2.43  3.90  2.91  4.03  2.31  4.71  4.39 value 4.39
3.23  2.06  -2.72  -4.36  0.06  -4.51  4.14 value 4.14
3.28  1.59  -6.00  -0.89 value -0.89
-4.55  -4.24  -3.01  -4.46  -3.43  3.60 value 3.60
-5.87  -1.20  1.90  3.39  0.71  1.04  -3.29 value -3.29
5.65  3.42  -2.19  -1.18  2.09 value 2.09
---
array([ 0.07,  0.16, -0.15, -0.16]) → -0.16
array([ 0.13,  0.11, -0.16,  0.05]) → 0.05
array([ 0.9,  0.1, -1.0,  0.7]) → 0.7
array([ 1.09, -0.38, -0.92, -0.01]) → -0.01
array([ 0.11, -0.07, -0.11,  0.14]) → 0.14
array([-1.5,  0.9, -0.9,  1.5]) → 1.5
array([-108.612,  171.702,  -21.832,   47.264]) → 47.264
---
-0.53  -1.00  -1.96  2.58  1.72  -3.62
-0.13  -1.14  2.30  -4.31  -0.01  -2.38
0.09  -0.72  3.21  -2.76  0.76  -1.43
⇒ 3.21

0.69  -2.50  0.71  5.09  -0.50  -1.25  -1.91 ⇒ 0.71

3.91  -3.18  0.41  2.14  0.32  3.20
-1.66  -0.77  2.29  -2.14  4.50  -1.83
⇒ 2.29

3.13  5.51  1.79  2.89  2.47 ⇒ 1.79

1.17  -4.31  2.81  3.76  3.59  -3.24  -1.29 ⇒ 2.81

4.99  -4.45  -3.76  -2.62 ⇒ -3.76

2.33  -2.29  3.82  2.03  -2.95  -1.52  -2.14
1.26  -4.19  0.68  4.29  -2.92  1.25  -2.19
-4.35  2.27  -3.12  -2.41  2.91  -0.85  0.26
⇒ -3.12

2.23  -3.47  -2.91  3.88  1.74  3.84  4.43 ⇒ -2.91

-2.04  1.27  6.02  3.87  2.71  0.92  5.30 ⇒ 6.02

-0.47  1.82  1.01  1.62  -0.74
-4.25  3.24  -3.56  -3.36  -4.18
-5.56  -3.11  2.47  3.21  -5.55
⇒ 2.47
---
-623   360   976  -494 yields 360

 651   127  -814   678   498  -495   -13
 587   496   387   594   563   371   463
 612   296  -208   630   534    81   153
yields 534

36  14  23  73  22  76  97 yields 22

128  208   81  107   88  143
154  191  184  190  144   45
yields 190

6  3  5  1  6  8 yields 1

107  245   34  161  241  212   99
202   93  215  148   90  140  227
yields 90

17  38  27  43
81  44  72  22
yields 44
---
[-4.73  2.11 -3.06 -2.96] value -4.73, -2.96

[-0.99  3.87 -3.19  1.41  0.47 -5.37 -1.16] value -0.99, -1.16

[ 4.20  2.56 -0.43  2.04  5.72] value 4.20, 5.72

[[-0.76  2.84  0.14 -3.28]
 [ 2.75  5.09 -0.66 -1.28]
 [ 2.78  4.03  5.34  0.03]] value -0.76, 0.03

[5.41 3.77 1.05 5.12 0.65] value 5.41, 0.65

[ 0.57 -5.25 -0.05 -2.77  0.09  0.18] value 0.57, 0.18

[[ 0.65  1.17 -0.83  2.98 -0.45]
 [ 4.81  3.15  5.77  2.88  4.27]] value 0.65, 4.27

[-4.06 -3.75 -4.97 -5.59 -4.84 -3.97 -5.33] value -4.06, -5.33

[-0.01 -0.75  0.59 -4.78 -0.49] value -0.01, -0.49
---
[[-0.205, -0.024, -0.023, 0.071], [-0.060, 0.048, 0.170, 0.023]] -> 0.170
[[-2.30, -1.43, -0.23, 0.88, 1.35, -1.03, -1.28], [-2.07, -2.01, -0.18, 0.89, 1.80, -0.46, -0.42], [1.22, 0.92, -0.63, -1.55, -2.36, -0.26, -0.23]] -> -0.46
[[-122.489, -13.088, -136.023, -158.515], [114.594, -56.851, 59.544, -14.066]] -> 59.544
[[166.19, -9.82, 176.71, 128.09, 26.66, 193.24], [-144.85, 53.85, -35.76, 39.22, 157.66, -23.62]] -> 157.66
[[1.2, -7.0, 9.0, 9.1, -10.9, 5.6], [-5.0, -6.1, -7.3, -3.2, -15.6, 16.0], [-22.8, -11.2, 0.8, -3.4, 1.9, -21.4]] -> -15.6
[[16.103, -5.644, 15.381, -0.161, -11.831, 3.958, 9.831], [-4.133, 9.056, -4.469, -3.786, 17.809, -4.996, -3.983]] -> -4.996
[[-27.005, 159.207, -78.649, -91.529], [-38.111, -8.783, -31.375, -44.198], [-208.399, 114.039, 34.495, -73.528]] -> -31.375
[[44.624, -121.128, 117.757, -122.627, 102.636, 78.724], [-21.723, -26.808, -22.509, -21.620, -21.379, -22.099]] -> -21.379
[[85.199, 54.897, -169.059, 14.292], [149.523, 135.835, 164.473, 194.133]] -> 164.473
---
160.4,-72.1,-1.6,97.3,-48.9,-171.8 ⇒ -171.8
-96.19,-115.94,52.05,-11.10,52.37,135.06 ⇒ 135.06
1.69,10.93,-18.32,16.64,0.38,-10.52 ⇒ -10.52
-10.2,2.4,5.0,-0.6,14.2 ⇒ 14.2
-7.78,0.96,-12.11,0.35,10.27,8.61,-13.48 ⇒ -13.48
0.89,-1.75,1.29,1.00 ⇒ 1.00
---
0.69  1.71  5.70  0.44  1.61 ==> 0.69
1.54  -4.23  4.74  -0.65  3.51  -5.28 ==> 1.54
1.60  -4.33  -1.91  1.70  0.81  3.18 ==> 1.60
-1.24  -1.56  1.01  -5.11 ==> -1.24
-1.87  -1.29  -2.28  5.05  3.31 ==> -1.87
0.26  -0.47  0.64  5.81  -3.36  -1.05 ==> 0.26
0.92  -4.34  4.56  -1.69 ==> 0.92
0.39  -0.50  -2.65  0.53  -5.72  -3.71  1.03 ==> 0.39
---
array([[-0.82, -0.01,  0.75,  0.54,  1.49,  0.60, -3.78],
       [ 0.49,  1.04,  0.17,  1.51,  0.72,  1.12,  5.18],
       [ 0.00,  2.41,  0.67,  1.48,  1.99,  0.39, -2.62]])	0.72

array([[ 1.72,  0.00, -4.22, -1.63,  2.92, -4.70],
       [-0.79,  2.60, -2.53, -1.31,  2.76, -4.89]])	-1.31

array([[-3.02, -3.54, -2.16,  2.01, -1.51,  2.77],
       [-4.51, -3.33,  0.50, -2.63,  4.20,  4.00],
       [-3.95, -2.71,  3.43, -0.49,  3.58,  2.62]])	-2.63

array([[-0.45, -2.42, -3.38, -0.59, -3.31,  5.47],
       [-0.46,  2.66, -1.91,  1.46, -2.48,  2.48],
       [-0.47,  1.94, -2.59,  4.80, -4.05, -0.68]])	1.46

array([[-0.03, -2.48,  0.44,  0.62, -0.95, -0.73],
       [-1.58, -0.84, -1.24,  0.87, -0.29, -1.04],
       [-4.88, -0.41,  0.28,  0.45, -0.60, -0.89]])	0.87

array([[ 4.36, -1.33,  2.08,  5.76,  0.15,  4.54],
       [ 1.59, -5.15,  4.11,  3.27,  0.97,  0.74],
       [ 3.19, -0.87,  1.98,  0.63,  1.26, -0.75]])	3.27

array([[ 1.93,  5.32,  1.88, -2.60,  1.11],
       [ 1.58, -3.54, -0.89, -0.23, -0.38]])	-0.89

array([[ 2.56,  1.60,  1.00,  2.12, -2.32],
       [-0.48,  1.14,  1.04, -5.77, -0.10],
       [ 3.43,  0.76,  0.39, -2.49,  2.74]])	1.04
